Below are the code and all the weights of a small trained network. Each question names an input and a target symbol and asks about switching units off, where a switched-off unit gives its printed mean instead of its output.

import numpy as np


def w(rows, s, z=0):
    codes = np.array(rows[::2]) - 128.0
    scale = np.full(codes.shape[1], s)
    scale[-1] = z or s
    return codes * scale


def norm(h):
    return h / np.sqrt((h * h).mean(-1, keepdims=True) + 1e-5)


def f(y):
    return np.maximum(y, 0)


def softmax(a):
    e = np.exp(a - a.max(-1, keepdims=True))
    return e / e.sum(-1, keepdims=True)


def log_softmax(a):
    a = a - a.max(-1, keepdims=True)
    return a - np.log(np.exp(a).sum(-1, keepdims=True))


def net(x, mask):
    ids = ['αηθλξστφω'.index(c) for c in x.split()]
    T = len(ids)
    res = E[ids] + P[:T]
    r = norm(res)
    for j in range(2):
        rows = slice(2 * j, 2 * j + 2)
        q, k, v = (r @ M[0][rows].T for M in (Q, K, V))
        z = softmax(np.where(np.tri(T) > 0, q @ k.T / 2**0.5, -1e9)) @ v
        o = O[0][rows]
        res = res + np.where(mask[j], z, o[:, -1]) @ o[:, :-1]
    y = f(norm(res) @ A[0][:, :-1].T + A[0][:, -1])
    res = res + np.where(mask[2:10], y, B[0][:, -1]) @ B[0][:, :-1]
    return log_softmax(norm(res)[-1] @ U[:, :-1].T + U[:, -1])


Q, K, V, O, A, B = {}, {}, {}, {}, {}, {}
E = w([
[128,175,75],'α',
[136,163,79],'η',
[114,172,78],'θ',
[117,116,113],'λ',
[151,105,110],'ξ',
[185,151,193],'σ',
[147,112,108],'τ',
[129,174,79],'φ',
[251,178,130],'ω',
],0.02)
P = w([
[137,255,233],'0',
[76,126,151],'1',
[233,91,114],'2',
[52,163,182],'3',
[72,120,148],'4',
[233,83,108],'5',
],0.0098)
Q[0] = w([
[50,247,223],'H1',
[140,126,4],'H1',
[158,94,54],'H2',
[222,221,132],'H2',
],0.025)
K[0] = w([
[69,27,45],'H1',
[103,251,95],'H1',
[148,138,188],'H2',
[135,217,89],'H2',
],0.028)
V[0] = w([
[105,84,76],'H1',
[5,126,226],'H1',
[124,149,97],'H2',
[165,171,160],'H2',
],0.022)
O[0] = w([
[119,105,190,1],'H1',
[2,59,68,99],'H1',
[94,134,142,156],'H2',
[132,97,190,221],'H2',
],0.02,0.0098)
A[0] = w([
[114,186,44,124],'N1',
[54,82,93,254],'N2',
[72,182,202,110],'N3',
[128,36,79,194],'N4',
[150,33,133,78],'N5',
[198,177,136,77],'N6',
[86,99,246,64],'N7',
[92,14,191,50],'N8',
],0.012,0.0068)
B[0] = w([
[88,97,108,212],'N1',
[184,139,250,250],'N2',
[143,111,55,201],'N3',
[88,211,104,231],'N4',
[95,53,99,150],'N5',
[104,70,149,255],'N6',
[106,51,74,184],'N7',
[158,235,173,154],'N8',
],0.022,0.0051)
U = w([
[148,32,99,92],'α',
[137,6,219,5],'η',
[136,217,186,150],'θ',
[18,170,182,117],'λ',
[127,187,56,122],'ξ',
[100,200,168,151],'σ',
[131,254,25,246],'τ',
[119,86,83,150],'φ',
[231,196,132,78],'ω',
],0.0094,0.003)

Each question gives the input, a string of symbols that net reads in full, and the target symbol t.
The units are the heads (2 rows each of Q, K, V and O) and the neurons (one row each of A and B). Each row of codes is followed by its name. A weight is (code - 128) times the scale printed after its matrix; where a second scale follows, it is the last column's (O, A, B and U).
mask holds one flag per unit, heads first, then neurons. A switched-off unit (its flag False) gives its mean, the last column of its rows in O or B, instead of its output. The means were averaged over made-up inputs and are rounded, as every weight is.
A unit's drop is (log p(t) with every unit on - log p(t) with that unit switched off) / (log p(t) with every unit on - log p(t) with every unit switched off).
The circuit of an input: a set's keep is (log p(t) with only the set's units on - log p(t) with every unit switched off) / (log p(t) with every unit on - log p(t) with every unit switched off). Starting from all 10 units, units are removed one at a time, each time the one whose removal leaves the highest keep (on an exact tie, the one counted first), for as long as the keep stays at least 0.8.
circuit, biggest first: the units of the circuit, biggest drop first
k most important neurons: the k neurons with the biggest drops, biggest first
which heads matter: for each layer, one digit per head in row order, 1 if its drop is at least 0.15 and else 0, layers parted by /
input ω ξ α τ, target α: which heads matter => 11
input λ τ θ, target λ: circuit, biggest first => H1, N2
input η λ φ σ, target λ: circuit, biggest first => H1, N8
input τ ξ λ, target τ: circuit, biggest first => H1, N4
input φ λ τ φ, target λ: circuit, biggest first => H1, N2, N4
input φ η θ α, target ω: which heads matter => 11
input α ξ α θ, target α: circuit, biggest first => H1, N7, N3
input α θ φ, target α: circuit, biggest first => N2, H2, N6
input λ η τ τ, target ω: circuit, biggest first => H1
input ω τ θ φ α, target α: which heads matter => 10
input λ φ ξ, target λ: 2 most important neurons => N4, N2
input τ λ τ ω, target λ: which heads matter => 10
input τ ξ φ ξ, target α: which heads matter => 11
input η φ θ θ τ θ, target η: circuit, biggest first => H2
input η τ σ σ, target η: circuit, biggest first => N7, H1
input θ τ τ ω, target η: which heads matter => 10
input α λ τ α, target λ: which heads matter => 10
input ξ η τ ω α, target α: which heads matter => 00
input η τ η θ, target η: which heads matter => 10
input α τ λ ω ξ θ, target α: which heads matter => 11
input α η α θ, target ω: 3 most important neurons => N4, N3, N1
input α σ φ α τ η, target α: 2 most important neurons => N2, N6
input τ λ σ ω, target λ: which heads matter => 10
input τ τ θ ω φ ω, target τ: which heads matter => 11
input θ θ λ, target θ: 2 most important neurons => N2, N4
input τ τ τ λ, target η: 4 most important neurons => N2, N7, N3, N4
